Below is a small trained network, with its code and all its weights. Each question gives an input and a class and asks what happens when units are switched off, that is, made to give their printed mean instead of their output.

import numpy as np


def w(rows, s, z=0):
    codes = np.array(rows[::2]) - 128.0
    scale = np.full(codes.shape[1], s)
    scale[-1] = z or s
    return codes * scale


def f(y):
    return y / 2 * (1 + np.tanh(0.7978845608 * (y + 0.044715 * y**3)))


def log_softmax(a):
    a = a - a.max(-1, keepdims=True)
    return a - np.log(np.exp(a).sum(-1, keepdims=True))


def net(x, mask):
    res = np.array(x, float).reshape(1, 7) / 4 @ E
    y = f(res @ A[0][:, :-1].T + A[0][:, -1])
    res = res + np.where(mask, y, B[0][:, -1]) @ B[0][:, :-1]
    return log_softmax(res[-1] @ U[:, :-1].T + U[:, -1])


A, B = {}, {}
E = w([
[125,130,141,126,121],'x0',
[126,124,135,123,118],'x1',
[197,200,140,146,92],'x2',
[140,122,142,122,116],'x3',
[115,180,30,11,120],'x4',
[126,133,135,125,123],'x5',
[100,79,202,41,175],'x6',
],0.011)
A[0] = w([
[248,77,121,81,182,236],'N1',
[198,124,214,232,128,230],'N2',
[77,99,61,254,76,210],'N3',
[123,154,96,111,96,68],'N4',
[83,36,129,174,227,100],'N5',
[112,205,54,130,89,36],'N6',
[103,201,193,201,107,1],'N7',
[69,49,190,123,161,106],'N8',
[48,120,90,202,69,140],'N9',
[153,208,108,110,26,119],'N10',
[119,124,72,44,152,211],'N11',
[76,54,158,155,113,97],'N12',
],0.0091,0.0045)
B[0] = w([
[81,119,133,102,142,166],'N1',
[68,98,137,96,96,247],'N2',
[72,132,87,84,108,222],'N3',
[139,167,144,154,132,141],'N4',
[137,103,156,159,139,189],'N5',
[170,114,148,208,139,175],'N6',
[157,57,87,38,102,157],'N7',
[160,159,162,204,245,193],'N8',
[105,81,111,90,162,171],'N9',
[217,115,103,118,123,189],'N10',
[111,105,151,81,62,203],'N11',
[196,160,153,160,247,168],'N12',
],0.011,0.012)
U = w([
[2,132,158,148,127,172],'0',
[123,95,90,122,73,217],'1',
[237,130,133,225,147,3],'2',
],0.0089,0.0038)

Each question gives the input, the list of numbers given to net, and the class t.
The units are the neurons (one row each of A and B). Each row of codes is followed by its name. A weight is (code - 128) times the scale printed after its matrix; where a second scale follows, it is the last column's (A, B and U).
mask holds one flag per neuron, in row order. A switched-off neuron (its flag False) gives its mean, the last column of its row in B, instead of its output. The means were averaged over made-up inputs and are rounded, as every weight is.
A unit's drop is (log p(t) with every unit on - log p(t) with that unit switched off) / (log p(t) with every unit on - log p(t) with every unit switched off).
The circuit of an input: a set's keep is (log p(t) with only the set's units on - log p(t) with every unit switched off) / (log p(t) with every unit on - log p(t) with every unit switched off). Starting from all 12 units, units are removed one at a time, each time the one whose removal leaves the highest keep (on an exact tie, the one counted first), for as long as the keep stays at least 0.8.
units of the circuit, in order: the units of the circuit, biggest drop first
unit that matters most: the unit with the biggest drop
k most important neurons: the k neurons with the biggest drops, biggest first
drop of u: that unit's drop, to one decimal
input [1,1,4,-1,7,-1,-7], class 2: unit that matters most : N6
input [4,0,7,7,-8,0,0], class 1: 2 most important neurons : [N7 N8]
input [-1,2,-1,3,-6,8,5], class 2: 3 most important neurons : [N8 N12 N3]
input [2,-4,5,0,-6,-5,-3], class 1: units of the circuit, in order : [N7 N8]
input [-5,5,-1,2,-8,7,-6], class 0: 3 most important neurons : [N2 N10 N3]
input [-1,7,-1,3,-1,-4,3], class 2: units of the circuit, in order : [N3 N2]
input [7,-2,7,1,-1,0,-3], class 1: units of the circuit, in order : [N8 N7]
input [-1,5,2,-5,4,-8,-3], class 2: 3 most important neurons : [N2 N6 N10]
input [1,-8,7,1,-6,5,2], class 0: 2 most important neurons : [N2 N10]
input [-2,-7,8,-5,0,-1,-6], class 1: 2 most important neurons : [N3 N8]
input [8,-8,1,1,3,3,-5], class 2: 2 most important neurons : [N2 N6]
input [-8,1,5,7,3,-2,-5], class 2: 3 most important neurons : [N6 N10 N2]
input [-8,1,3,-8,-8,-2,-4], class 1: 3 most important neurons : [N7 N8 N1]
input [-5,-8,4,-5,-5,-1,-1], class 1: units of the circuit, in order : [N8]
input [2,2,7,-7,-6,-2,-4], class 1: drop of N7 : 0.2
input [6,-2,4,3,-5,2,-5], class 1: drop of N7 : 0.2
input [6,-8,-5,5,-4,8,6], class 2: drop of N8 : 0.1
input [3,-8,-5,7,-6,4,-7], class 0: drop of N10 : 0.2
